Below is a small trained network, with its code and all its weights. Each question gives an input and a class and asks what happens when units are switched off, that is, made to give their printed mean instead of their output.

import numpy as np


def w(rows, s, z=0):
    codes = np.array(rows[::2]) - 128.0
    scale = np.full(codes.shape[1], s)
    scale[-1] = z or s
    return codes * scale


def f(y):
    return np.maximum(y, 0)


def log_softmax(a):
    a = a - a.max(-1, keepdims=True)
    return a - np.log(np.exp(a).sum(-1, keepdims=True))


def net(x, mask):
    res = np.array(x, float).reshape(1, 7) / 4 @ E
    y = f(res @ A[0][:, :-1].T + A[0][:, -1])
    res = res + np.where(mask, y, B[0][:, -1]) @ B[0][:, :-1]
    return log_softmax(res[-1] @ U[:, :-1].T + U[:, -1])


A, B = {}, {}
E = w([
[171,145,44,138,79,146,55,58,94,130,88,72],'x0',
[93,193,205,73,180,140,214,125,132,129,97,133],'x1',
[69,158,123,172,153,122,99,76,138,123,104,137],'x2',
[182,110,146,74,172,94,156,91,67,77,97,87],'x3',
[67,207,147,73,49,155,253,114,221,117,116,185],'x4',
[148,166,165,165,76,190,189,157,93,214,250,144],'x5',
[142,99,47,67,243,153,127,174,84,118,210,207],'x6',
],0.0063)
A[0] = w([
[85,73,180,114,179,117,107,74,188,153,80,162,123],'N1',
[145,45,110,87,210,173,126,140,192,46,150,138,199],'N2',
[161,101,57,109,209,93,78,157,96,74,106,139,4],'N3',
[131,117,74,91,155,149,135,161,131,209,151,110,149],'N4',
[82,152,192,151,25,148,178,201,162,144,145,140,104],'N5',
[105,130,136,81,155,203,161,165,163,56,159,138,130],'N6',
[184,137,186,171,51,254,206,173,227,103,89,166,202],'N7',
[170,89,104,137,116,143,106,140,142,83,94,159,174],'N8',
],0.0074,0.0023)
B[0] = w([
[138,33,110,195,122,51,51,80,169,151,86,103,182],'N1',
[71,215,159,51,151,45,148,78,51,205,128,173,213],'N2',
[75,131,46,81,179,207,254,139,126,137,136,192,222],'N3',
[141,77,99,167,77,128,94,138,116,25,151,98,183],'N4',
[41,181,113,46,169,230,109,146,156,146,146,89,238],'N5',
[85,165,75,114,105,44,116,148,63,146,232,174,190],'N6',
[81,153,96,127,127,82,177,97,51,198,170,217,254],'N7',
[89,185,67,109,71,43,128,107,168,206,93,171,180],'N8',
],0.0075,0.0068)
U = w([
[55,140,136,16,177,147,254,109,114,137,207,172,5],'0',
[121,135,150,171,149,53,35,50,81,104,133,19,251],'1',
],0.0054,0.00032)

Each question gives the input, the list of numbers given to net, and the class t.
The units are the neurons (one row each of A and B). Each row of codes is followed by its name. A weight is (code - 128) times the scale printed after its matrix; where a second scale follows, it is the last column's (A, B and U).
mask holds one flag per neuron, in row order. A switched-off neuron (its flag False) gives its mean, the last column of its row in B, instead of its output. The means were averaged over made-up inputs and are rounded, as every weight is.
A unit's drop is (log p(t) with every unit on - log p(t) with that unit switched off) / (log p(t) with every unit on - log p(t) with every unit switched off).
The circuit of an input: a set's keep is (log p(t) with only the set's units on - log p(t) with every unit switched off) / (log p(t) with every unit on - log p(t) with every unit switched off). Starting from all 8 units, units are removed one at a time, each time the one whose removal leaves the highest keep (on an exact tie, the one counted first), for as long as the keep stays at least 0.8.
circuit, biggest first: the units of the circuit, biggest drop first
top k neurons: the k neurons with the biggest drops, biggest first
drop when u is switched off: that unit's drop, to one decimal
input [3,-6,-6,0,-3,7,5], class 1: top 3 neurons : [N4 N7 N5]
input [1,3,-6,2,-3,-1,-2], class 1: top 2 neurons : [N3 N7]
input [-1,3,-5,-4,2,-8,-8], class 1: circuit, biggest first : [N1]
input [-7,8,-3,-8,-7,-2,-1], class 1: circuit, biggest first : [N3 N1]
input [-1,-5,-4,-3,-6,-4,-2], class 0: top 2 neurons : [N3 N1]
input [-6,3,7,-1,1,-4,-3], class 1: top 2 neurons : [N1 N3]
input [7,2,-8,6,2,4,2], class 1: top 2 neurons : [N3 N5]
input [8,3,2,-5,8,-8,-2], class 1: top 2 neurons : [N3 N1]
input [3,-8,-2,1,-6,-6,8], class 0: drop when N3 is switched off : 0.9
input [6,-7,6,-4,-4,-3,5], class 0: drop when N3 is switched off : 1.4
input [-8,8,8,2,-5,3,-1], class 1: drop when N3 is switched off : 0.3
input [2,-7,3,2,-6,-8,4], class 0: drop when N3 is switched off : 1.1
